Each row has a hidden value; after the row comes its band, the name of the range that the value falls in. Each part has its own.
[ 120  -97  118 -291   56  253  -52   25   46  -28  182 -106  -46 -135
   97  -96   43  194 -181 -230  -16  115   93  -93  179  -13 -126  229
  191 -156  136  -72  260  127  -83  -45  180  177  175 -133  242  -40
    6   54   58  -80    2  -91]	Y
[  -4  222   84  353  138  -36  413  -61  195  224 -362 -129  -54  -67
   25   43 -106 -129   68 -125    1  148 -291  -14 -131  158 -117  -61
   59   52   42   79  -48 -266   89   60 -164  -90 -203  138  163 -108
  -87  158 -157   94 -179   66]	E
[ 153  195 -399 -304 -281  349  180   29   -9 -131 -203 -376   60   -3
 -105  250  -39  -21    3 -277  151  489  108  -81   66  -47 -246  -89
 -227  169  -98   40 -257 -254 -155  183 -111 -128   76  186 -187  219
   -3  -29  -16  127  247   57]	G
[ -47 -165  327   63  127  222   10  -54   82   29   72  248 -323  -92
  185  -12   53  179  108   11 -207 -165  -86 -168    6   43  -77  307
  180   -6   -1   36  261  -30   36 -244   76   38   72 -475  188  128
   99    8 -158    8 -151 -114]	R
[ -30  322  -61  184  -27  179  231  -13   43   52 -190   44 -240   26
   62  220   -7 -142  102  -53   20  258 -179   42 -116   71  -20 -309
   30   96  -66  135    3 -152  -96  -29 -174 -215  -75   44  -80   70
 -209  132  -96   68  137  -99]	F
[ -68   62  -82  -99  102 -200  119   84    8   12 -127    5  -32  -81
  -67  286  217 -223 -119  139 -114  152 -128  171  106    8   73  332
 -183  178 -125  -89 -135  -94 -174    2  -55  154  220  288  -54   94
   26  228 -217  161 -491  270]	G
[ 145 -125  252  -59  518 -129  119  122   85    0    7 -332  407 -501
  -12 -274 -200  143 -330 -121  -27  151  -77  -29  113  175   87   47
  -14 -141  190 -153  102 -197  476  -63  156  266 -150  355  159 -216
  145  300   69  -85 -265    3]	G
[ -95  -75  113 -263  -26   16  160 -121  106   39   25  -15   27 -125
   51  -31   93    9    3 -170 -261   63  -67   42  237  -85 -142  480
   95   24   75  -67  160  126 -369  125  145  340  239  -66  375    6
   88  222   23   -1 -375  332]	U
[  47  251  108  177   98   22  102   36   11  -48 -165  122  -57  102
  -48  174  -31  -52   88   40  -76  213 -152   30    7  167   71 -224
   63   27  -59  152  100 -112 -182  -66 -191  -85   -3   52 -231  111
 -153  -24 -214   44    2   53]	G
[ 102  -20   76   74  160  250  -70  -30  209  -65  151 -176 -275 -248
   97  -94  -84   54  -88   28   47  100    9   85 -224  -17  155   38
  -47   37   28   57  141  -11  334 -330 -189 -126 -107  -25   23  -84
   38  143  157  -15   99 -164]	U
[   6  278   51   -5  263 -149  201  156   65  113 -202 -186  121 -210
  -43  203   68 -123 -213 -150   89  226 -317  -44  164   62 -126   48
    9    0   61 -117  -84 -252  182    1   73    1 -114  345  105 -127
  -40  202 -111   70 -362  -11]	L
[ -80 -337  -77 -304  -40   43   74 -126  -51 -163  277  -53  -25  -13
   37  -94  120   65   32  -90 -152  -66  319  153 -192 -127 -140  153
  -28  -93   -2 -302  -48   26   67 -131  118  246   17 -310   -9   31
   86   24   37 -223  -67   -9]	H
[ -41  134  342   14  -85   23 -195   -6   37  187    6  298  -56 -227
   59  127 -132  -50  -75 -217  137  318 -253   83  -17  -24  185  -41
  134   60   44 -100   -2   18 -178  -88    8  219   22  274   46 -157
  -75  210  191   -1 -107  196]	L
[  -5  223  130  117  315   56  -94   36  103  -17  153  -31 -361 -186
   93  117  250   31 -158    2    3   71 -242   63 -318  -62  -83 -115
   82 -126   94  -26  113  108  241 -265  -97 -150 -284 -151   -4  -88
  -63   77  122  -50  -59 -446]	F
[   8 -270   -8 -220 -197   61  204  -93  -96 -172  105   28  255   33
  -29 -207  -63  148   66 -205 -201   -6  437  132  152  152  -54   56
   70 -126  -30  -53   93   77 -139  167  172  401  291 -123   82  -70
   56   15 -144 -109   -7  335]	L
[ 111  210    3  -37   33  160  313   30   -2   16 -272 -160  145   55
    7  118 -170   12   53 -209   80  233  -41 -220  217  169 -122 -167
  117   36  -26   -5   18 -383    2  -11   15 -129  -58  151   14   70
 -135   20 -198    6  111  -15]	L
[-120 -164  -57 -315 -107   70  108  -38   54  -35  142   46   52 -183
  115   26  115  -43  -43 -101 -172   69  151  204  158 -152   58  389
  -12   55  -71 -212   18   26  -85  -42  209  267  234   16  195   -9
   53  307   67  -31 -276  240]	L
[  53  149   44  215   84  -83  273   -2   87   11 -151  -39  158 -101
  -47   22 -156  -88  -15 -179   51  206  -67  169  -80  140   41 -197
    6  -25  -23  -55  -84 -244  163  -13 -116   27 -167  281    4 -209
  -43  167 -131    4 -149  178]	Y
[ 168  -85  -83  229  127  -38  428  -35   30  -90 -293  -92  351   60
  -50 -121 -304  -25  135   -2 -116   74  276   45  -41  368  180 -190
  -97   37 -137   35  -83 -446  246   10 -196   27  -43  210 -190  -17
  -38  148 -404    3   41  198]	G
[-121   19  541  -31  152 -123 -149  -79 -101  106   76  296 -121  -36
   45    1 -161  -36   29   94  -43   80 -225  -24   72  127  279 -132
  249   57   81  -70  266   58 -295 -272   21  258   76  128   -1   -5
 -161  111   93 -165  -55  155]	Y
[  97  128  -80  167  -11  121  270 -160  174   22 -206 -304 -163  -49
   14   38 -141  -75   66  -58  121  140   10   16 -259   88    5  -30
 -101  186  -84   27 -136 -262  182 -132 -318 -188 -199  212   78  -76
    1  110  -15   87   65   49]	E
[-116  -79  497 -194  457 -477 -117    6  -82  133   34 -160  104 -199
 -133  -30   49  -12 -218  109  -38   43 -352  -78   -8   57  -26  145
   74  -37  231 -289   31   24  -31 -166  121  413 -115  232    5  -33
   51   -9  157 -179 -467  106]	R
[   8  -36   38 -284  -36   89  117 -173  -64  -98   47 -107   -5  -56
   48  -17  -69   36   21 -111  -48   63  159  -64   73   53    7   56
   27  106  -26 -123   50  -62 -131  -78    5  161   76  116  182   -9
   14  200   47  -80   56  109]	E
[  83 -137 -174   80  373 -414  671 -131   16   51 -298 -585  320  -97
 -142 -111 -262 -286 -117   29   92  195   30  211 -289  191   29 -131
 -260  117  -14 -395 -363 -573  228  -24 -229  137 -323  704   71 -130
   28  335 -181  -90 -331  292]	R
[  61   39  -20 -278  -35  320 -132   51   71 -137  227    7 -205 -141
   91   86  172  109 -130 -154  -64  136   60   10  161 -111  -76  251
   58  -45   22   31  215  173  -93  -91   76   44  224 -185  125   20
   30  109   41   20  -14  -99]	U
[-156  252  214   11  290  -88   32   27    8  241 -105  -93 -294 -263
   52  160    9 -224 -143   74   79  211 -490  -79  -56   35   41 -127
    1  163  145  -15   35  -72   14 -133  -38    8  -85  275   93  -28
 -150  334  147    0 -120 -155]	F
[  87  200  293  166  367   21    5   52  183  114  -27 -188  -81 -252
   27  -76 -147   -2 -175  -72   94  216 -328  -27  -63   92   67 -136
  128  -73  202   51  206  -59  222 -195 -102  -52 -214  182   87 -180
  -94  151  128  -56  -46 -147]	H
[  15 -254  274 -283  199 -135 -188   96  -21    6  238   21  215 -363
   71  -69    8   90 -320  -16   39   94  102  153   85  -32  290  272
   54  -62    9 -395   23   -5  208 -278  261  384   67  321   63 -149
   83  215  196 -121 -321  127]	E
[ -75 -321  263 -263   12 -171   -8 -187  -54   28   77   22  -88   88
  -15  -54   64   20   28  133 -172 -113  115   10   31   44   50  464
   81   89   -7 -203   89  110 -382 -134   28  418  265  -32  133  100
   71  -33  -44  -88 -312  359]	U
[-125  -38  261 -318  134 -128 -290  -43  -55   98   22   81 -262  -42
   11  239  169  -93  -41  228  -79    0 -196 -190   60  -48  110  428
  -33  253    4 -135    8   30 -226 -272  -24  199  191   39  -76  212
    3   89   59   -4 -248   30]	G
[ 242   32  -66 -318    6  202   39  -31   26 -169   95 -136  198  -46
   59 -104    3  164 -168 -258  -82  129  343  -47  293  134   33  163
  134 -119   33    0  240  110 -133   82   50  193  251  128  231 -150
  -44  227  -58  -35  100   37]	E
[-109  -87 -316 -431 -463  144  584 -122 -135   39 -372 -278  189  236
  -93  219  -37  -92  261 -302  -25  230  154 -180  288  -23 -493  201
  -79  226 -142 -176 -327 -412 -461  334  192  144  247   -4   85  351
   22 -127 -249   53  -70  436]	Y
[ 165  262  178  164  235  -96   75   62  123   35 -177 -387    0 -439
 -150  113 -187  -26 -297 -172  358  335 -349    4 -101  122  -16  -67
 -177  141   28  -48 -207 -292  365 -118 -216  -47 -293  661  144 -284
  204  131   69  188 -282  158]	U
[ 160   73  -14 -232  -34  211   36  -67   14 -146  127  -85  -24  -56
   41   -8   34  131 -120 -290   -2  146  163  -19  124   37 -116   82
  118  -93   41  -36  162   93 -160   23    2  118  118   24  245 -129
    9  136  -25  -27   46    5]	L
[ 182   18  134 -156  -87  434 -145   25  -26 -105  133   64 -133   31
  117  -60  -93  230  -33 -116   22  159  226 -136  174  148  104 -110
  232  -86   16  161  357  126 -148 -125   32    3  252 -149  -22   56
 -152  -59    2  -52  414 -145]	E
[ 180  -57   88  -70  245 -122  246   31  -42 -137   35  -22  479 -191
  -32 -195 -202   70 -193 -269  -87  151  188  127  221  254  111 -103
   83 -194   61 -158  126 -142   79   92   92  349   49  361  181 -298
   23  361 -208 -110 -188  229]	U
[  16 -113  254 -139  161  -31   50 -101  -76   88  -33   10   72  -15
   33  -41 -171   35   28 -108  -11  150  -66 -149  -85   68  -21  -90
  131  -14  110 -234   19 -190 -134 -123   27  207 -108   32  -31   86
  -73   68   29 -200   23  -18]	R
[-135   50  230 -165  198   55  301   27   20  -11  -60  -47  186 -274
  106  -53  -36   95   11 -115 -251    7 -154 -142  438   82  -85  132
  158    3   52    1  262 -144   75   -5  338  139   66  -25  322   28
   44  252  -30  -30 -236   89]	E
[  -6   32 -169  -59   49  142  254  102   82 -213  151    2  320 -327
   82 -100   34   74  -93 -309 -190  141  204  290  105  -14  -17 -119
  -16 -209  -16  -56   59  -51  388   86  220  109  -35  -31   80 -228
   40  359  -15  -67  -89  -17]	E
[ -61  -81  323  169  220  -66  -25    4   48  220  -73  -98 -189  -68
  -12  -42 -115  -13    8   44  124   52 -239 -116 -326   85  -62 -132
   70  -19  151  -93  -48 -172  296 -259  -51   13 -245 -117 -175    9
  -70 -156   58 -133   -8 -187]	H
[ -95 -385  125 -308  -98   34 -160  -32  -31  -31  330   88 -156  -30
   50   34  253  133  -66  -56  -40   23  147  196 -234 -266 -145  343
   83 -136   -7 -405  -59  149 -120 -228  212  298   50 -344  -65  131
  104 -228  158 -173 -247   37]	H
[ -67   95  130 -115  102  -21  242  -36  -65  112 -144  -80   66  -50
  -36  -23 -164 -102   17 -167  -64  221 -200 -119  177  146 -129 -170
   87   21  172   21  109 -107 -244  155   60  207   93  112  113    6
 -129  208  -71  -91  -17  113]	U
[ 188  110   69 -105   75  383 -119 -217  145    8  -12  -89 -276  108
  158  -21 -139   77  135  -83  -36  151   31 -297 -182   12   39  -16
  134   79  103   94  214  -38 -163 -226 -309 -165  -94 -200  -29  144
 -182  117  126 -121  467 -345]	G
[  50  -30  169  -26  149   82  106 -100 -113   19   -8   17 -252   77
   21  -37 -113  -11   12   12  -36   86  -42 -128  -37  218  -26 -171
  108   16   96   48  207  -19 -290  -56 -123  118  126  -38   66   72
 -118   97 -176  -84  130  -53]	R
[  24    9   61  -47  251  171  -20  145   91  -78   43   96  -81 -189
  117   82  166  102  -65   11 -216  -53  -34 -130  167   53  -23  271
   15  -36   -8   76  180  -80  289 -152  100  -33  103 -275    3   75
   55  173 -207   60 -163 -252]	G
[ 127  158   48  -75 -112  262   43   -7  200   92  -69 -142   20 -254
   72  -17 -103   46 -141 -294   76  354  -60   43  148   -1   38  154
   76   32   59   91  111   60 -135  105  -11   92  133  262  263 -149
  -24  229  172  113   -5  182]	E
[  43  208  370   60  114  234 -378   69  170   85   85  -81 -379 -255
   49   71   -3  138 -125  -20  188  153 -301 -167 -112  -22   39   14
  105   33  124  156  172  111  266 -340  -90 -152 -124  -81  -58  -59
  -14 -130  300   35  121 -274]	L
[  57  411  134   88  106  223 -323  113  130   80   15  157 -502  -37
  122  349  157  -99 -113  102  145  212 -283  -62  -53  -21  209  -11
  103  113  -25  152  166   67   -4 -364 -228 -300   18   49 -152   22
 -244  100   52  104  113 -343]	E
[ 121 -159 -148 -445  -94  152  312  -58 -174  -98  -21 -212  264   62
  -24  -68 -112   90  -43 -361  -10  178  311 -158  265  119 -280    3
   68  -80   55 -206    1 -183 -240  209  198  284  212   45  180   41
  -11   98 -193 -131   95  113]	H
[ 267  299  116 -175  104   -8  -32   10 -139 -176 -233 -333  106 -143
 -228  165 -206   74 -177  -74  216  284  -52 -311  273  357   45 -113
 -170  256  -53  153  -54 -217  -63   18 -246   44   97  646  -12  -39
  127   45 -138  201   63  214]	G
[  24  -15  212  -68  169  -38 -168   48  -45  -97  200  219   17    3
   50  -55   12   26  -81   83 -124   -8  152  101   97  158  309  -63
  165 -115   22  -15  281  140   24 -230   23  183  170   -1 -130 -112
 -170  143  -64 -153   26  -39]	L
[ 164  -30  -86   59  -69  215  120  -84   38 -127  -56  121 -180  338
   48   91   71   64  170    9 -134  -27  281  -38  -74  148  -29  102
  102  -27 -141   76  112  -74 -192 -113 -218  -92  145 -305 -130  156
 -106 -130 -391   15  118  -44]	R
[ -56   62  255  353  185  -95  156  195  161   47  -79   65   35 -309
  -72  -59  -19  -16 -122   66 -143  179 -272  329   95  169  136   10
   -3  -75   21  242  184   75   99   60   26  157  133  128   -9 -120
   55   61 -124  162 -428  342]	R
[ -80  -91  833 -201  303 -258 -643   62   67   85  256  130  -45 -458
  -18   51  137  289 -271   26   55  -97 -372 -179   68  -98   99  569
  174  -10  135 -262  109  186  265 -477  229  368 -116   42   98 -142
  304 -172  388  -42 -570   79]	H
[  60  -77 -122 -151    7  -97  339  102   27  -63  -23  -77  458 -208
  -10  -11  -41  -59 -203 -227  -36  268  187  345  242   33  107  129
  -20  -81  -92 -275  -81 -181   10  110  200  298  139  453  141 -177
   24  316 -121    4 -380  416]	L
[ -58  -38  338   38  117 -275 -273   85    5  148  -52  307  -51   13
  -38  217   72 -139  -64  285  -35  138 -169  155  -44   49  400  233
   25  126  -89 -129  -28    9 -218 -274  -92  234  165  246 -340  112
 -108  -11  -42   25 -358  270]	G
